Where the symbols take the objects:
rizo: ~>lenu, %>basi, +>duti, !>fufu, §>none, *>ruli
sogi: ~>none, %>nute, +>soti, !>kosa, §>none, *>none
fifo: ~>none, %>madu, +>rinu, !>nito, §>nute, *>soti
nogo: ~>zeso, %>gapu, +>none, !>gala, §>lugo, *>kuda
gomu: ~>none, %>nili, +>peno, !>fifo, §>dile, *>nuzi
sava: ~>soti, %>mini, +>lelu, !>lugo, §>none, *>nese
pero: ~>mini, %>vibi, +>tino, !>lato, §>none, *>diro
reda: ~>kovi, %>moge, +>vimu, !>duti, §>boli, *>gepo
gala: ~>vefo, %>reku, +>none, !>tiri, §>gotu, *>ruke
kane: ~>rada, %>zime, +>pemi, !>bepu, §>none, *>none
rosu: ~>muso, %>mele, +>zoni, !>rota, §>zime, *>pemi
podu: ~>zime, %>taru, +>fufu, !>giso, §>none, *>none
vodu: ~>madu, %>lelu, +>gazu, !>kuda, §>nese, *>mini
tive: ~>rota, %>dira, +>vemo, !>moge, §>giso, *>lafa
sasa: ~>none, %>rinu, +>none, !>zeso, §>soti, *>madu
rota: ~>lelu, %>tino, +>tafe, !>nago, §>diro, *>vibi
mife: ~>dile, %>rada, +>nove, !>vote, §>none, *>none
naza: ~>nili, %>muso, +>tiri, !>vodu, §>rada, *>nove
mubu: ~>deta, %>bori, +>lenu, !>zime, §>none, *>none
tube: ~>none, %>nito, +>zeso, !>ligo, §>kosa, *>kobo
taru: ~>kane, %>podu, +>lipe, !>fola, §>none, *>none
rinu: ~>none, %>sasa, +>none, !>rumu, §>namo, *>fifo
moge: ~>nago, %>reda, +>loka, !>zuta, §>nusi, *>roku
ligo: ~>none, %>gika, +>vefo, !>nili, §>funi, *>dala
pavo: ~>dala, %>gotu, +>ruke, !>nove, §>none, *>deta
moro: ~>mele, %>telo, +>sezi, !>dira, §>taru, *>fufu
telo: ~>rosu, %>moro, +>pevo, !>tive, §>podu, *>lipe
zive: ~>none, %>kobo, +>nito, !>suda, §>none, *>kosa
gofo: ~>gazu, %>tafe, +>none, !>bida, §>vibi, *>tino
zime: ~>mife, %>kane, +>nezi, !>diro, §>none, *>none
bepu: ~>nese, %>diro, +>vibi, !>vofa, §>none, *>none
sete: ~>tiri, %>zoni, +>none, !>gofo, §>pemi, *>mele
zeso: ~>none, %>rumu, +>none, !>vefo, §>zive, *>tube
rada: ~>duta, %>mife, +>pevi, !>nese, §>none, *>none
funi: ~>none, %>giga, +>suda, !>duta, §>none, *>none
bise: ~>nadu, %>miba, +>dugu, !>rosu, §>mubu, *>buka
kopu: ~>fopo, %>pive, +>none, !>sezi, §>basi, *>duti
lugo: ~>zive, %>pefi, +>reza, !>gotu, §>none, *>fufa
duta: ~>none, %>dile, +>nuzi, !>sogi, §>none, *>none
kovi: ~>kuda, %>nago, +>bida, !>miba, §>vofa, *>lato
nove: ~>doti, %>pevi, +>naza, !>mini, §>none, *>mife
dira: ~>tino, %>tive, +>pusa, !>reda, §>fola, *>zuzi
fufa: ~>kosa, %>mivu, +>lugo, !>laba, §>none, *>none
vote: ~>nute, %>nese, +>mini, !>mivu, §>none, *>none
kuda: ~>tube, %>reza, +>nogo, !>ruke, §>fufa, *>pefi
vemo: ~>tafe, %>pusa, +>none, !>loka, §>zuzi, *>tive
dile: ~>none, %>duta, +>doti, !>nute, §>none, *>none
budi: ~>rinu, %>gazu, +>none, !>gapu, §>mini, *>lelu
loka: ~>bobe, %>vimu, +>none, !>pive, §>gepo, *>moge
zuta: ~>bise, %>duti, +>pive, !>telo, §>ruli, *>basi
reku: ~>riti, %>gala, +>none, !>goso, §>pavo, *>nadu
nago: ~>reza, %>kovi, +>bobe, !>bise, §>deru, *>sutu
vage: ~>bori, %>ruli, +>basi, !>taru, §>none, *>none
pevo: ~>zoni, %>sezi, +>none, !>vemo, §>fufu, *>telo
dugu: ~>reku, %>fopo, +>none, !>zoni, §>lenu, *>bise
boli: ~>vofa, %>nusi, +>roku, !>vage, §>none, *>none
tino: ~>vodu, %>rota, +>gofo, !>kovi, §>bepu, *>pero
basi: ~>buka, %>rizo, +>zuta, !>lipe, §>none, *>vage
vefo: ~>none, %>riti, +>none, !>nare, §>suda, *>ligo
gazu: ~>sasa, %>budi, +>none, !>nogo, §>sava, *>vodu
fufu: ~>nezi, %>lipe, +>moro, !>zuzi, §>none, *>podu
nare: ~>none, %>peno, +>none, !>sasa, §>nuzi, *>nili
sutu: ~>lugo, %>lato, +>nago, !>buka, §>none, *>vofa
nusi: ~>deru, %>boli, +>gepo, !>ruli, §>none, *>none
gapu: ~>rumu, %>nogo, +>none, !>reku, §>pefi, *>reza
duti: ~>miba, %>zuta, +>kopu, !>moro, §>vage, *>rizo
nute: ~>none, %>sogi, +>namo, !>voza, §>none, *>none
lato: ~>pefi, %>sutu, +>kovi, !>lenu, §>none, *>deru
pefi: ~>kobo, %>lugo, +>kuda, !>pavo, §>none, *>mivu
mivu: ~>voza, %>fufa, +>pefi, !>deta, §>none, *>none
goso: ~>peno, %>tiri, +>none, !>budi, §>nove, *>muso
gepo: ~>lato, %>roku, +>reda, !>rizo, §>none, *>nusi
deru: ~>mivu, %>vofa, +>lato, !>mubu, §>none, *>none
nito: ~>none, %>tube, +>rumu, !>gika, §>voza, *>zive
bobe: ~>gapu, %>bida, +>none, !>dugu, §>lato, *>nago
zuzi: ~>pero, %>lafa, +>dira, !>gepo, §>none, *>giso
lenu: ~>pavo, %>buka, +>miba, !>nezi, §>none, *>mubu
madu: ~>none, %>fifo, +>sasa, !>tube, §>sogi, *>namo
pusa: ~>gofo, %>vemo, +>none, !>vimu, §>lafa, *>dira
pevi: ~>nuzi, %>nove, +>muso, !>sava, §>none, *>rada
ruke: ~>ligo, %>nadu, +>gala, !>naza, §>laba, *>pavo
fopo: ~>gala, %>dugu, +>none, !>sete, §>buka, *>miba
nese: ~>sogi, %>vote, +>sava, !>fufa, §>none, *>none
nuzi: ~>none, %>doti, +>gomu, !>soti, §>none, *>duta
voza: ~>none, %>kosa, +>kobo, !>giga, §>none, *>none
tafe: ~>budi, %>gofo, +>none, !>bobe, §>pero, *>rota
giso: ~>diro, %>fola, +>zuzi, !>nusi, §>none, *>none
nadu: ~>gika, %>ruke, +>reku, !>muso, §>deta, *>gotu
bori: ~>laba, %>mubu, +>buka, !>kane, §>none, *>none
lelu: ~>fifo, %>vodu, +>budi, !>reza, §>vote, *>sava
miba: ~>ruke, %>bise, +>fopo, !>mele, §>bori, *>lenu
kosa: ~>none, %>voza, +>zive, !>funi, §>none, *>none
vimu: ~>bida, %>loka, +>none, !>kopu, §>roku, *>reda
diro: ~>vote, %>bepu, +>pero, !>deru, §>none, *>none
mini: ~>namo, %>sava, +>vodu, !>pefi, §>none, *>vote
gotu: ~>suda, %>pavo, +>nadu, !>pevi, §>none, *>laba
lipe: ~>pemi, %>fufu, +>telo, !>lafa, §>none, *>taru
fola: ~>bepu, %>giso, +>lafa, !>boli, §>none, *>none
lafa: ~>vibi, %>zuzi, +>tive, !>roku, §>none, *>fola
mele: ~>naza, %>rosu, +>sete, !>tino, §>kane, *>nezi
riti: ~>none, %>vefo, +>none, !>peno, §>dala, *>gika
muso: ~>gomu, %>naza, +>goso, !>lelu, §>mife, *>pevi
dala: ~>none, %>suda, +>ligo, !>doti, §>none, *>giga
ruli: ~>mubu, %>vage, +>rizo, !>podu, §>none, *>none
buka: ~>gotu, %>lenu, +>bise, !>pemi, §>none, *>bori
gika: ~>none, %>ligo, +>riti, !>gomu, §>giga, *>suda
laba: ~>funi, %>deta, +>gotu, !>rada, §>none, *>none
roku: ~>sutu, %>gepo, +>moge, !>basi, §>none, *>boli
tiri: ~>nare, %>goso, +>none, !>gazu, §>pevi, *>naza
pive: ~>dugu, %>kopu, +>none, !>pevo, §>rizo, *>zuta
soti: ~>none, %>namo, +>fifo, !>zive, §>none, *>sogi
giga: ~>none, %>funi, +>dala, !>dile, §>none, *>none
namo: ~>none, %>soti, +>madu, !>kobo, §>none, *>nute
rumu: ~>none, %>zeso, +>none, !>riti, §>kobo, *>nito
suda: ~>none, %>dala, +>gika, !>nuzi, §>none, *>funi
nezi: ~>nove, %>pemi, +>mele, !>pero, §>none, *>zime
zoni: ~>goso, %>sete, +>none, !>tafe, §>nezi, *>rosu
vibi: ~>sava, %>pero, +>rota, !>sutu, §>none, *>bepu
deta: ~>giga, %>laba, +>pavo, !>mife, §>none, *>none
sezi: ~>sete, %>pevo, +>none, !>pusa, §>lipe, *>moro
nili: ~>none, %>gomu, +>nare, !>madu, §>duta, *>doti
reza: ~>nito, %>kuda, +>gapu, !>nadu, §>mivu, *>lugo
bida: ~>nogo, %>bobe, +>none, !>fopo, §>sutu, *>kovi
pemi: ~>pevi, %>nezi, +>rosu, !>vibi, §>none, *>kane
peno: ~>none, %>nare, +>none, !>rinu, §>doti, *>gomu
vofa: ~>fufa, %>deru, +>sutu, !>bori, §>none, *>none
doti: ~>none, %>nuzi, +>nili, !>namo, §>none, *>dile
kobo: ~>none, %>zive, +>tube, !>dala, §>none, *>voza

In the rows, 498 means zero.

The rows follow the links: the fewer symbols apart two objects are, the more alike their rows tend to be.

Each row is also shifted at random along 3 hidden directions that mean nothing.

Some objects, each with a row of numbers:
namo
434,575,493,439,424,460,514,594,516,564,508,370,488,519,423,481,555,471,512,464,444,469,520,508,421,618,586,401,451,582,402,536
roku
644,535,443,477,403,450,474,470,438,408,516,540,623,519,538,534,475,544,384,537,360,421,608,591,612,279,441,517,474,503,400,526
kane
598,457,510,480,534,619,397,497,494,522,398,618,471,562,481,508,415,392,602,458,534,472,477,527,593,495,470,548,506,361,452,407
rizo
460,544,501,517,542,486,499,507,441,404,545,437,386,333,503,592,474,673,423,516,437,440,467,385,389,476,429,364,456,397,489,352
gotu
497,475,552,549,398,368,457,484,517,364,565,478,515,447,460,495,394,517,568,481,503,523,406,611,616,409,522,426,517,391,547,467
buka
708,501,522,538,538,494,415,474,486,460,515,594,483,469,420,557,518,521,545,473,491,559,436,596,583,418,487,498,438,391,540,468
vefo
376,424,577,553,520,471,488,438,613,548,567,402,571,467,600,512,451,597,526,450,479,563,450,411,343,531,536,450,577,506,509,527
zuzi
505,570,418,410,475,569,546,566,495,494,487,453,456,430,503,556,498,543,412,565,358,414,555,445,402,533,473,449,392,553,440,444
podu
638,456,479,427,478,589,521,470,464,435,398,516,449,457,609,546,436,486,485,550,476,448,595,447,456,572,468,496,570,475,395,434
pavo
722,542,503,526,361,411,594,505,537,426,508,406,525,442,498,590,441,544,477,476,614,581,500,552,550,576,584,461,596,453,507,565
rota
539,628,413,501,379,479,438,444,590,535,527,561,629,580,517,459,431,379,436,555,509,444,668,598,666,514,457,623,468,569,548,515
pevo
634,468,418,557,464,567,486,451,626,437,460,560,601,543,648,449,390,449,430,566,513,451,569,480,587,383,355,545,484,549,563,511
soti
445,510,519,453,525,465,420,548,507,547,480,473,441,573,395,386,566,418,615,384,397,445,435,592,524,475,531,367,401,498,425,515
fufu
524,596,453,401,483,571,570,520,518,464,512,422,421,368,517,521,385,601,437,594,471,456,486,401,425,558,417,406,400,466,427,323
gazu
311,438,508,418,445,554,608,490,572,511,527,482,526,448,478,544,528,483,504,474,489,473,503,448,414,586,521,496,584,579,581,527
kobo
458,539,548,514,398,261,495,517,509,520,560,302,536,493,457,473,518,573,458,538,512,513,504,459,475,514,578,432,444,569,350,602
telo
596,612,416,465,415,533,460,447,549,414,509,485,578,574,660,420,350,490,410,543,522,445,584,539,632,440,338,531,470,524,496,407
pemi
670,439,472,442,415,624,420,444,550,530,496,557,605,468,450,607,324,429,558,410,470,478,516,582,620,493,431,468,465,407,447,386
ruli
550,384,551,477,646,594,458,515,341,488,456,535,363,374,521,621,489,610,527,425,421,477,443,464,331,527,515,470,642,367,416,375
kopu
455,404,540,484,648,592,552,512,483,499,547,537,459,403,555,552,575,664,461,473,485,542,360,365,315,497,445,490,524,515,599,422
rosu
475,482,421,472,770,615,449,533,440,643,494,688,388,494,452,488,558,418,532,420,584,553,369,483,583,498,483,497,363,408,591,330
sogi
368,523,546,577,531,407,464,634,468,590,482,474,390,544,403,289,558,513,648,565,416,426,459,527,464,518,536,484,388,460,409,497
zive
584,449,526,541,432,361,401,519,468,489,493,457,570,577,456,463,558,470,501,418,449,508,488,598,553,380,559,491,502,485,401,598
bida
398,579,438,598,494,416,543,502,561,529,601,478,528,457,461,527,535,588,396,657,553,525,548,372,411,531,510,606,374,585,558,585
tiri
540,424,454,456,532,589,611,505,556,544,501,493,443,482,508,518,554,442,513,501,666,602,412,390,483,610,486,464,515,633,566,550
vote
556,448,532,396,402,560,557,570,412,458,386,448,437,524,411,547,568,373,563,490,458,500,569,536,436,602,585,515,641,525,440,581
pusa
548,531,415,465,525,540,525,505,536,478,477,489,514,543,568,491,550,473,379,564,450,504,602,403,404,513,399,574,473,663,542,552
ruke
318,398,631,394,494,561,521,396,508,467,551,462,562,374,566,691,406,547,469,279,471,534,442,558,425,524,528,439,718,402,549,412
gapu
304,359,542,541,610,553,520,558,420,553,519,644,457,506,417,501,661,503,530,431,468,533,389,493,560,378,545,509,504,522,631,642
lugo
496,405,558,458,469,551,463,508,359,483,527,543,504,514,384,577,572,491,527,410,483,540,415,614,624,370,564,451,503,429,510,589
ligo
389,474,555,450,553,407,490,420,545,549,527,417,514,479,559,529,542,539,522,340,514,539,411,463,393,532,529,415,629,433,450,443
lipe
648,541,458,455,550,568,502,562,452,445,460,542,458,462,490,516,438,519,507,507,490,449,456,556,550,420,415,430,406,507,479,404
laba
365,482,607,536,432,438,461,448,444,418,517,481,394,452,490,485,400,539,609,521,466,461,461,563,578,450,527,444,556,328,491,400
duta
549,422,551,478,529,521,444,521,502,555,395,532,414,562,492,371,488,397,640,428,450,474,438,489,518,486,554,462,539,409,351,468
lenu
659,562,472,508,400,441,495,421,519,424,533,464,532,393,490,650,428,533,441,486,559,532,575,503,503,568,531,548,524,447,482,518
nuzi
760,408,488,501,370,473,445,458,563,504,417,449,605,615,566,420,401,324,567,379,526,552,485,576,648,421,473,438,527,484,369,593
nito
282,466,544,533,554,353,424,467,489,548,572,460,556,579,472,419,515,514,516,431,431,501,461,533,549,400,516,453,470,458,437,516
giga
502,502,582,542,420,360,464,430,540,504,462,348,447,479,534,454,448,530,561,532,533,501,516,435,430,595,562,481,584,440,362,473
bobe
335,465,499,559,637,561,431,524,452,554,578,629,525,485,409,521,547,562,488,516,448,511,415,489,511,408,506,557,364,486,644,520
lafa
669,553,456,426,522,563,494,577,429,451,463,549,501,518,478,486,509,464,467,520,377,456,564,562,629,412,406,471,435,514,468,487
fifo
333,493,480,463,571,463,432,522,483,608,505,505,464,626,427,345,589,440,552,357,398,499,478,547,477,453,500,423,453,504,464,460

Complete each set of four: the symbols that take the first to the second take the third to the fourth, perhaps in another order.
Answer with the object's name.
289,521,549,545,425,380,483,376,586,436,578,410,534,465,559,478,362,521,507,529,549,534,501,604,652,410,468,488,516,405,620,433
to 627,516,454,558,648,431,506,568,540,602,456,491,436,648,561,338,620,383,550,438,645,605,414,501,634,452,490,450,435,515,522,514
as 530,479,480,598,496,491,523,442,605,523,566,516,555,447,524,610,455,591,448,527,608,545,487,418,386,623,490,581,487,537,641,481
to tiri

482,537,416,469,543,603,393,465,493,507,522,589,596,543,452,558,516,376,469,436,448,464,586,583,608,498,430,547,509,493,586,494
to 428,592,448,601,360,395,418,389,538,448,585,528,668,555,516,582,390,505,393,578,492,469,658,587,689,358,463,594,433,482,527,533
as 508,596,434,646,504,398,443,570,408,522,562,566,466,469,339,477,565,549,481,644,511,496,461,521,587,394,529,556,246,481,521,531
to buka

328,485,555,479,612,396,505,452,517,572,566,418,457,485,541,509,597,575,529,365,558,565,370,462,349,579,545,414,503,458,477,418
to 397,465,562,511,600,434,438,442,517,561,567,485,532,531,514,389,514,493,542,299,500,552,374,537,534,420,484,423,525,422,527,452
as 552,368,553,526,543,481,409,534,354,565,418,553,475,589,439,465,623,445,615,392,423,469,423,527,529,404,582,471,579,363,383,562
to voza

578,598,462,544,462,385,422,532,432,500,532,585,494,499,377,495,532,586,424,588,507,520,501,518,596,403,531,568,300,464,443,525
to 429,442,516,576,542,517,442,396,578,500,594,628,593,437,474,568,458,554,492,467,498,491,449,453,519,416,449,550,522,438,662,442
as 617,470,492,458,501,585,472,512,445,475,384,563,450,473,538,483,370,470,546,550,456,421,561,523,580,453,410,538,508,407,401,434
to tive

459,443,610,539,452,415,463,484,442,518,483,399,500,512,485,541,516,546,526,483,450,461,532,533,386,540,591,510,567,481,346,544
to 470,477,542,559,461,362,439,545,429,474,452,473,491,565,458,371,508,508,546,545,444,470,510,535,531,423,539,543,440,451,379,604
as 419,547,549,394,394,536,596,632,479,482,535,435,435,441,413,590,542,480,492,462,473,455,486,493,449,640,575,412,513,543,456,467
to sava

368,548,483,458,451,457,515,501,529,492,494,485,560,558,448,407,459,406,527,445,499,497,560,632,635,438,471,510,481,565,573,492
to 497,594,526,586,454,266,513,543,500,522,510,418,495,561,430,351,596,540,520,567,485,530,451,537,580,359,547,458,370,536,431,605
as 366,457,535,520,560,500,572,580,503,488,537,487,476,493,459,533,606,578,478,531,547,553,426,425,427,541,587,504,462,588,590,601
to ligo

346,492,498,635,509,334,490,493,564,548,566,514,553,555,489,348,549,534,496,542,484,517,442,445,565,375,499,491,401,552,544,630
to 562,534,465,461,502,452,545,535,534,575,477,391,421,491,501,409,525,488,548,419,529,560,418,429,449,618,576,341,471,521,421,468
as 273,571,458,443,522,546,498,416,590,538,558,455,480,404,523,605,396,526,475,488,581,491,468,436,434,665,491,530,447,478,500,281
to vofa

340,507,533,543,449,392,408,520,518,545,458,481,495,595,424,337,440,471,626,493,370,437,526,525,516,494,532,458,493,462,409,519
to 523,530,515,491,379,416,479,545,535,498,436,377,481,536,473,420,470,433,530,535,418,466,634,469,414,624,593,482,569,536,376,536
as 539,633,424,546,483,347,506,450,500,499,541,513,560,494,487,623,540,535,325,551,583,601,655,490,498,581,555,614,487,591,510,578
to nago

449,647,435,404,518,536,569,549,492,459,494,448,505,486,535,485,551,527,403,552,486,477,650,439,425,582,447,550,433,637,531,439
to 413,528,467,532,364,511,492,381,533,401,524,440,642,468,628,612,371,613,330,674,442,432,606,394,447,451,459,541,536,592,449,523
as 395,580,517,508,626,497,458,420,481,524,580,483,470,413,477,632,559,640,441,456,553,569,454,426,415,593,503,581,489,407,580,363
to sete

385,518,587,511,397,436,580,498,497,409,516,362,492,408,461,634,485,590,447,527,492,498,509,524,437,514,616,469,516,528,444,530
to 681,407,510,447,434,504,500,467,526,540,370,419,479,533,551,513,468,382,582,410,503,504,518,487,421,621,537,487,637,472,340,566
as 580,476,427,506,535,626,455,554,512,548,501,637,535,579,437,450,597,447,520,505,512,503,477,510,546,476,486,573,423,576,644,580
to nadu

500,500,564,568,347,459,514,449,528,441,453,464,478,479,488,399,274,426,605,574,535,411,541,541,645,517,508,472,555,363,427,466
to 426,485,519,443,443,490,487,590,516,556,427,400,457,522,448,412,531,421,565,490,406,495,531,506,360,625,590,451,544,479,372,542
as 546,626,445,474,483,479,496,492,514,421,479,482,606,564,578,424,440,431,431,557,419,433,656,557,652,398,393,544,432,555,531,480
to kovi

664,561,457,491,512,404,566,570,492,554,432,412,438,589,450,375,639,438,502,447,516,524,488,492,455,618,587,454,425,596,425,597
to 256,426,559,523,587,444,538,516,507,603,562,476,470,473,447,495,623,627,514,463,443,534,401,398,324,556,545,431,467,583,473,511
as 231,527,548,510,379,506,474,542,484,449,472,497,400,476,409,397,370,479,633,612,376,404,545,558,555,489,539,499,458,392,453,387
to reza

239,544,503,463,459,437,488,485,535,580,553,344,579,546,515,439,473,511,472,417,421,482,554,477,367,590,546,450,484,540,436,470
to 552,356,539,473,513,525,465,391,553,544,498,449,579,491,618,544,525,495,521,324,506,573,427,469,371,535,506,447,665,523,541,594
as 540,476,496,477,568,418,521,490,454,566,541,422,546,617,511,538,711,451,424,373,585,630,497,487,443,536,539,489,573,533,428,632
to nare

629,555,390,459,630,562,546,513,490,560,465,539,452,500,533,561,540,445,439,466,710,599,481,462,468,689,492,534,463,502,547,453
to 477,416,465,438,540,534,537,537,559,637,479,472,544,553,524,424,627,427,485,386,475,544,445,436,352,572,529,445,529,667,501,577
as 579,640,409,450,581,505,510,554,459,559,455,508,474,521,451,524,608,426,398,541,607,571,609,498,487,637,515,608,425,656,533,545
to zeso

365,493,547,482,433,470,481,559,472,565,458,393,484,515,461,452,511,474,564,455,369,444,531,488,338,613,578,428,540,493,337,456
to 539,471,572,503,461,385,502,437,516,526,510,346,489,457,499,547,496,533,524,372,511,550,406,491,413,532,577,394,555,448,434,477
as 544,549,536,604,424,307,476,482,545,518,542,432,470,488,503,370,466,561,553,461,494,517,419,543,568,414,498,445,399,467,463,474
to fifo

534,508,521,586,594,437,471,595,464,572,404,545,327,573,463,298,559,437,613,558,564,518,377,475,516,527,537,410,413,417,411,508
to 586,481,483,444,480,472,536,573,536,613,448,434,513,548,424,521,604,427,519,366,456,532,514,510,412,572,581,430,487,574,355,600
as 497,460,519,425,517,535,443,497,370,513,555,479,509,395,370,724,540,563,463,397,447,509,525,540,398,526,568,526,473,449,410,503
to bise

721,587,433,522,531,487,548,533,393,527,474,548,443,483,386,667,638,578,428,548,556,595,493,492,444,536,598,544,421,526,450,604
to 554,480,553,448,429,484,584,471,488,444,537,374,465,417,505,610,515,536,517,430,591,576,437,524,479,577,609,437,598,465,522,464
as 636,413,534,486,698,604,369,413,395,539,512,696,472,507,489,623,602,444,527,240,525,595,375,553,587,422,470,537,572,378,610,484
to muso

